Below is a small trained network, with its code and all its weights. Each question gives an input and a class and asks what happens when units are switched off, that is, made to give their printed mean instead of their output.

import numpy as np


def w(rows, s, z=0):
    codes = np.array(rows[::2]) - 128.0
    scale = np.full(codes.shape[1], s)
    scale[-1] = z or s
    return codes * scale


def norm(h):
    return h / np.sqrt((h * h).mean(-1, keepdims=True) + 1e-5)


def f(y):
    return y / 2 * (1 + np.tanh(0.7978845608 * (y + 0.044715 * y**3)))


def log_softmax(a):
    a = a - a.max(-1, keepdims=True)
    return a - np.log(np.exp(a).sum(-1, keepdims=True))


def net(x, mask):
    res = np.array(x, float).reshape(1, 5) / 4 @ E
    u = 0
    for l in range(4):
        y = f(norm(res) @ A[l][:, :-1].T + A[l][:, -1])
        res = res + np.where(mask[u : u + 3], y, B[l][:, -1]) @ B[l][:, :-1]
        u += 3
    return log_softmax(norm(res)[-1] @ U[:, :-1].T + U[:, -1])


A, B = {}, {}
E = w([
[122,130,110,72],'x0',
[74,193,185,182],'x1',
[59,182,69,147],'x2',
[144,249,159,34],'x3',
[247,244,59,132],'x4',
],0.0017)
A[0] = w([
[99,2,92,118,6],'L0N0',
[31,107,118,114,56],'L0N1',
[28,124,138,137,31],'L0N2',
],0.0058,0.0022)
B[0] = w([
[155,27,4,131,254],'L0N0',
[72,125,181,180,200],'L0N1',
[19,184,152,198,182],'L0N2',
],0.0028,0.001)
A[1] = w([
[210,102,192,230,90],'L1N0',
[133,223,216,103,11],'L1N1',
[112,100,16,254,65],'L1N2',
],0.0049,0.0013)
B[1] = w([
[49,136,3,204,182],'L1N0',
[181,40,123,102,191],'L1N1',
[109,83,174,58,249],'L1N2',
],0.0043,0.0015)
A[2] = w([
[59,106,167,142,142],'L2N0',
[200,254,81,92,6],'L2N1',
[166,203,123,123,77],'L2N2',
],0.0043,0.0019)
B[2] = w([
[130,253,161,158,233],'L2N0',
[12,171,30,63,254],'L2N1',
[62,108,73,64,134],'L2N2',
],0.0036,0.00089)
A[3] = w([
[50,160,154,123,2],'L3N0',
[253,141,69,96,59],'L3N1',
[81,82,26,234,140],'L3N2',
],0.0046,0.00094)
B[3] = w([
[52,21,122,203,146],'L3N0',
[4,166,195,149,192],'L3N1',
[233,179,130,138,250],'L3N2',
],0.0037,0.0019)
U = w([
[34,138,175,203,206],'0',
[92,217,60,59,227],'1',
[137,125,198,50,8],'2',
[167,5,95,128,86],'3',
[193,167,81,201,76],'4',
],0.013,0.0013)

Each question gives the input, the list of numbers given to net, and the class t.
The units are the neurons (one row each of A and B). Each row of codes is followed by its name. A weight is (code - 128) times the scale printed after its matrix; where a second scale follows, it is the last column's (A, B and U).
mask holds one flag per neuron, layer by layer. A switched-off neuron (its flag False) gives its mean, the last column of its row in B, instead of its output. The means were averaged over made-up inputs and are rounded, as every weight is.
A unit's drop is (log p(t) with every unit on - log p(t) with that unit switched off) / (log p(t) with every unit on - log p(t) with every unit switched off).
most important unit: the unit with the biggest drop
k most important neurons: the k neurons with the biggest drops, biggest first
top k neurons in layer l: the k neurons of layer l with the biggest drops, biggest first
drop when u is switched off: that unit's drop, to one decimal
input [-6,6,-6,-3,-4], class 4: most important unit -> L1N0
input [6,-8,-1,-3,5], class 1: 3 most important neurons -> L3N1, L1N1, L3N0
input [-1,7,-1,-6,1], class 4: 4 most important neurons -> L1N0, L3N2, L3N1, L2N1
input [1,2,3,6,-4], class 0: 3 most important neurons -> L0N2, L3N0, L1N2
input [1,4,-7,-2,-2], class 4: 2 most important neurons -> L1N0, L3N2
input [7,6,-4,-7,2], class 4: 3 most important neurons -> L1N0, L3N2, L1N1
input [0,-7,5,7,-7], class 0: 3 most important neurons -> L3N0, L0N1, L1N2
input [-7,-8,3,8,-3], class 2: 4 most important neurons -> L1N0, L0N0, L1N1, L2N0
input [-6,-8,-3,4,1], class 1: 2 most important neurons -> L1N2, L2N1
input [2,-3,1,-6,8], class 1: top 2 neurons in layer 1 -> L1N2, L1N1
input [0,-1,-6,-5,4], class 4: drop when L1N0 is switched off -> 1.1
input [1,6,-6,-1,1], class 4: drop when L1N0 is switched off -> 0.8
input [-4,0,-4,0,-2], class 4: drop when L1N0 is switched off -> 0.2
input [-6,3,-8,-4,1], class 4: drop when L3N2 is switched off -> 0.2
input [3,6,-1,-2,7], class 1: top neuron in layer 2 -> L2N1
